Below are the code and all the weights of a small trained network. Each question names an input and a class and asks about switching units off, where a switched-off unit gives its printed mean instead of its output.

import numpy as np


def w(rows, s, z=0):
    codes = np.array(rows[::2]) - 128.0
    scale = np.full(codes.shape[1], s)
    scale[-1] = z or s
    return codes * scale


def f(y):
    return y / 2 * (1 + np.tanh(0.7978845608 * (y + 0.044715 * y**3)))


def log_softmax(a):
    a = a - a.max(-1, keepdims=True)
    return a - np.log(np.exp(a).sum(-1, keepdims=True))


def net(x, mask):
    res = np.array(x, float).reshape(1, 7) / 4 @ E
    y = f(res @ A[0][:, :-1].T + A[0][:, -1])
    res = res + np.where(mask, y, B[0][:, -1]) @ B[0][:, :-1]
    return log_softmax(res[-1] @ U[:, :-1].T + U[:, -1])


A, B = {}, {}
E = w([
[194,106,173],'x0',
[253,178,128],'x1',
[100,44,167],'x2',
[118,28,249],'x3',
[102,252,151],'x4',
[140,74,58],'x5',
[166,142,174],'x6',
],0.0076)
A[0] = w([
[152,141,110,155],'neuron 0',
[138,31,192,160],'neuron 1',
[251,136,148,90],'neuron 2',
[139,145,154,88],'neuron 3',
[192,110,96,105],'neuron 4',
[120,163,69,200],'neuron 5',
[48,163,117,157],'neuron 6',
[200,156,173,115],'neuron 7',
[212,155,101,150],'neuron 8',
[182,142,127,82],'neuron 9',
[7,118,167,169],'neuron 10',
[150,64,165,141],'neuron 11',
[45,120,11,225],'neuron 12',
[189,134,72,168],'neuron 13',
[136,65,113,118],'neuron 14',
[179,148,103,127],'neuron 15',
[198,146,135,99],'neuron 16',
[137,54,164,132],'neuron 17',
[45,147,88,230],'neuron 18',
[137,86,88,82],'neuron 19',
[122,139,61,132],'neuron 20',
[217,158,33,158],'neuron 21',
[222,128,28,103],'neuron 22',
[152,52,171,138],'neuron 23',
[148,131,155,1],'neuron 24',
[70,168,131,216],'neuron 25',
[79,96,164,40],'neuron 26',
[89,123,91,96],'neuron 27',
],0.015,0.0063)
B[0] = w([
[204,147,162,153],'neuron 0',
[50,140,11,242],'neuron 1',
[205,196,100,207],'neuron 2',
[69,182,87,132],'neuron 3',
[212,118,162,165],'neuron 4',
[197,115,205,202],'neuron 5',
[91,129,163,183],'neuron 6',
[108,222,52,183],'neuron 7',
[204,173,140,199],'neuron 8',
[199,177,132,151],'neuron 9',
[24,75,186,212],'neuron 10',
[99,129,1,197],'neuron 11',
[151,44,202,252],'neuron 12',
[226,117,113,194],'neuron 13',
[70,70,47,170],'neuron 14',
[216,141,155,167],'neuron 15',
[186,210,148,168],'neuron 16',
[66,123,27,201],'neuron 17',
[111,70,232,211],'neuron 18',
[76,79,65,148],'neuron 19',
[207,77,163,177],'neuron 20',
[248,98,168,237],'neuron 21',
[210,86,128,218],'neuron 22',
[74,127,14,210],'neuron 23',
[66,111,91,124],'neuron 24',
[135,179,229,186],'neuron 25',
[90,58,152,156],'neuron 26',
[128,48,192,150],'neuron 27',
],0.0098,0.013)
U = w([
[200,248,87,214],'0',
[145,162,183,72],'1',
[51,79,2,188],'2',
[48,103,176,81],'3',
[207,44,119,2],'4',
],0.0093,0.0074)

Each question gives the input, the list of numbers given to net, and the class t.
The units are the neurons (one row each of A and B). Each row of codes is followed by its name. A weight is (code - 128) times the scale printed after its matrix; where a second scale follows, it is the last column's (A, B and U).
mask holds one flag per neuron, in row order. A switched-off neuron (its flag False) gives its mean, the last column of its row in B, instead of its output. The means were averaged over made-up inputs and are rounded, as every weight is.
A unit's drop is (log p(t) with every unit on - log p(t) with that unit switched off) / (log p(t) with every unit on - log p(t) with every unit switched off).
The circuit of an input: a set's keep is (log p(t) with only the set's units on - log p(t) with every unit switched off) / (log p(t) with every unit on - log p(t) with every unit switched off). Starting from the 12 units with the biggest drops (on a tie, the unit counted first), units are removed one at a time, each time the one whose removal leaves the highest keep (on an exact tie, the one counted first), for as long as the keep stays at least 0.8.
units of the circuit, in order: the units of the circuit, biggest drop first
k most important neurons: the k neurons with the biggest drops, biggest first
drop of u: that unit's drop, to one decimal
input [3,0,0,5,6,-4,3], class 2: units of the circuit, in order : neuron 21; neuron 8; neuron 5
input [8,-8,8,0,7,6,-6], class 3: units of the circuit, in order : neuron 10
input [0,-3,4,-5,7,1,6], class 1: units of the circuit, in order : neuron 1; neuron 25
input [4,0,-2,-4,-7,4,8], class 0: 3 most important neurons : neuron 12; neuron 2; neuron 18
input [7,4,-7,-5,-8,2,-3], class 0: 3 most important neurons : neuron 2; neuron 16; neuron 8
input [8,1,-1,-6,4,3,-5], class 4: 2 most important neurons : neuron 21; neuron 22
input [-3,-7,8,-6,-7,7,-6], class 3: 2 most important neurons : neuron 12; neuron 18
input [2,-7,-7,-5,4,4,2], class 1: 2 most important neurons : neuron 25; neuron 6
input [-7,-1,-3,6,-7,-2,-6], class 2: drop of neuron 6 : 0.0
input [8,-7,-8,-7,7,-6,5], class 1: drop of neuron 23 : 0.2
input [3,-6,-4,-2,8,4,4], class 1: drop of neuron 17 : 0.2
